Here is a tiny trained network, its code and every weight. The questions are about switching its units off for an input and a class, where a switched-off unit gives its printed mean instead of its output.

import numpy as np


def w(rows, s, z=0):
    codes = np.array(rows[::2]) - 128.0
    scale = np.full(codes.shape[1], s)
    scale[-1] = z or s
    return codes * scale


def norm(h):
    return h / np.sqrt((h * h).mean(-1, keepdims=True) + 1e-5)


def f(y):
    return y / 2 * (1 + np.tanh(0.7978845608 * (y + 0.044715 * y**3)))


def log_softmax(a):
    a = a - a.max(-1, keepdims=True)
    return a - np.log(np.exp(a).sum(-1, keepdims=True))


def net(x, mask):
    res = np.array(x, float).reshape(1, 4) / 4 @ E
    u = 0
    for l in range(3):
        y = f(norm(res) @ A[l][:, :-1].T + A[l][:, -1])
        res = res + np.where(mask[u : u + 5], y, B[l][:, -1]) @ B[l][:, :-1]
        u += 5
    return log_softmax(norm(res)[-1] @ U[:, :-1].T + U[:, -1])


A, B = {}, {}
E = w([
[185,8,91,112,175,96],'x0',
[152,142,76,175,146,222],'x1',
[119,105,153,139,110,140],'x2',
[55,133,185,117,254,139],'x3',
],0.0099)
A[0] = w([
[104,122,178,110,114,7,254],'0.n0',
[76,149,190,130,230,156,89],'0.n1',
[205,23,103,125,157,107,80],'0.n2',
[116,127,168,118,159,68,104],'0.n3',
[127,44,131,132,227,127,45],'0.n4',
],0.018,0.0069)
B[0] = w([
[112,149,116,89,129,1,247],'0.n0',
[44,131,84,149,121,173,250],'0.n1',
[72,104,61,167,103,127,234],'0.n2',
[79,78,168,101,114,186,175],'0.n3',
[236,146,175,60,153,142,219],'0.n4',
],0.02,0.013)
A[1] = w([
[192,100,85,166,109,248,255],'1.n0',
[146,154,174,205,133,232,87],'1.n1',
[134,99,115,194,107,113,231],'1.n2',
[183,75,202,69,251,144,139],'1.n3',
[160,224,128,174,44,96,149],'1.n4',
],0.02,0.0014)
B[1] = w([
[99,201,161,219,154,74,252],'1.n0',
[172,95,84,86,229,204,192],'1.n1',
[144,111,125,116,130,54,161],'1.n2',
[254,166,134,119,37,150,179],'1.n3',
[196,140,125,95,101,152,197],'1.n4',
],0.021,0.014)
A[2] = w([
[87,166,176,30,49,147,106],'2.n0',
[94,83,168,99,85,52,97],'2.n1',
[180,72,121,42,22,86,108],'2.n2',
[251,181,254,41,207,78,102],'2.n3',
[39,111,219,119,126,125,2],'2.n4',
],0.02,0.0033)
B[2] = w([
[13,97,140,120,43,110,196],'2.n0',
[220,184,92,152,182,215,199],'2.n1',
[28,11,158,73,196,116,238],'2.n2',
[250,115,214,188,17,224,250],'2.n3',
[212,215,90,109,38,114,154],'2.n4',
],0.022,0.016)
U = w([
[142,13,229,58,64,159,114],'0',
[249,164,183,192,121,187,249],'1',
[113,24,91,74,205,32,112],'2',
[133,155,103,229,167,18,122],'3',
[45,181,114,72,62,106,130],'4',
[77,176,103,145,253,215,1],'5',
],0.017,0.0027)

Each question gives the input, the list of numbers given to net, and the class t.
The units are the neurons (one row each of A and B). Each row of codes is followed by its name. A weight is (code - 128) times the scale printed after its matrix; where a second scale follows, it is the last column's (A, B and U).
mask holds one flag per neuron, layer by layer. A switched-off neuron (its flag False) gives its mean, the last column of its row in B, instead of its output. The means were averaged over made-up inputs and are rounded, as every weight is.
A unit's drop is (log p(t) with every unit on - log p(t) with that unit switched off) / (log p(t) with every unit on - log p(t) with every unit switched off).
The circuit of an input: a set's keep is (log p(t) with only the set's units on - log p(t) with every unit switched off) / (log p(t) with every unit on - log p(t) with every unit switched off). Starting from the 12 units with the biggest drops (on a tie, the unit counted first), units are removed one at a time, each time the one whose removal leaves the highest keep (on an exact tie, the one counted first), for as long as the keep stays at least 0.8.
units of the circuit, in order: the units of the circuit, biggest drop first
most important unit: the unit with the biggest drop
k most important neurons: the k neurons with the biggest drops, biggest first
top k neurons in layer l: the k neurons of layer l with the biggest drops, biggest first
drop when u is switched off: that unit's drop, to one decimal
input [-8,6,-3,2], class 5: units of the circuit, in order => (2.n3)
input [0,7,-2,2], class 5: 2 most important neurons => (0.n4, 2.n3)
input [-7,-1,0,0], class 0: 2 most important neurons => (1.n4, 1.n0)
input [5,3,-6,0], class 3: 3 most important neurons => (0.n2, 0.n0, 2.n3)
input [8,1,4,0], class 3: 4 most important neurons => (0.n2, 0.n0, 1.n0, 2.n3)
input [4,5,-4,0], class 3: 3 most important neurons => (0.n2, 0.n0, 2.n3)
input [-5,0,5,-3], class 0: 2 most important neurons => (0.n1, 1.n0)
input [0,-7,-4,1], class 4: top 4 neurons in layer 0 => (0.n4, 0.n3, 0.n0, 0.n2)
input [-7,-3,-1,1], class 4: 2 most important neurons => (0.n4, 1.n3)
input [-7,6,0,3], class 5: 2 most important neurons => (0.n0, 2.n3)
input [2,8,-6,-1], class 3: top 2 neurons in layer 0 => (0.n0, 0.n4)
input [4,-1,7,-5], class 2: 2 most important neurons => (1.n0, 2.n3)
input [-1,1,2,3], class 5: 3 most important neurons => (0.n1, 0.n0, 2.n3)
input [-7,0,6,-1], class 0: top 2 neurons in layer 0 => (0.n1, 0.n2)
input [8,1,-4,0], class 3: top neuron in layer 0 => (0.n2)
input [5,-5,2,-2], class 2: 2 most important neurons => (0.n2, 1.n0)
input [-6,5,5,3], class 5: 2 most important neurons => (0.n0, 2.n3)
input [5,1,-2,-2], class 3: top 2 neurons in layer 0 => (0.n2, 0.n0)
input [4,0,-1,-7], class 2: top 2 neurons in layer 1 => (1.n0, 1.n2)
input [-8,7,-7,4], class 5: most important unit => 0.n0
input [-4,2,4,1], class 5: drop when 2.n3 is switched off => 0.3
input [0,0,6,2], class 4: drop when 1.n4 is switched off => 0.0
input [6,-4,0,-2], class 2: drop when 0.n2 is switched off => 0.9
input [6,1,-4,-3], class 3: top 2 neurons in layer 0 => (0.n2, 0.n0)
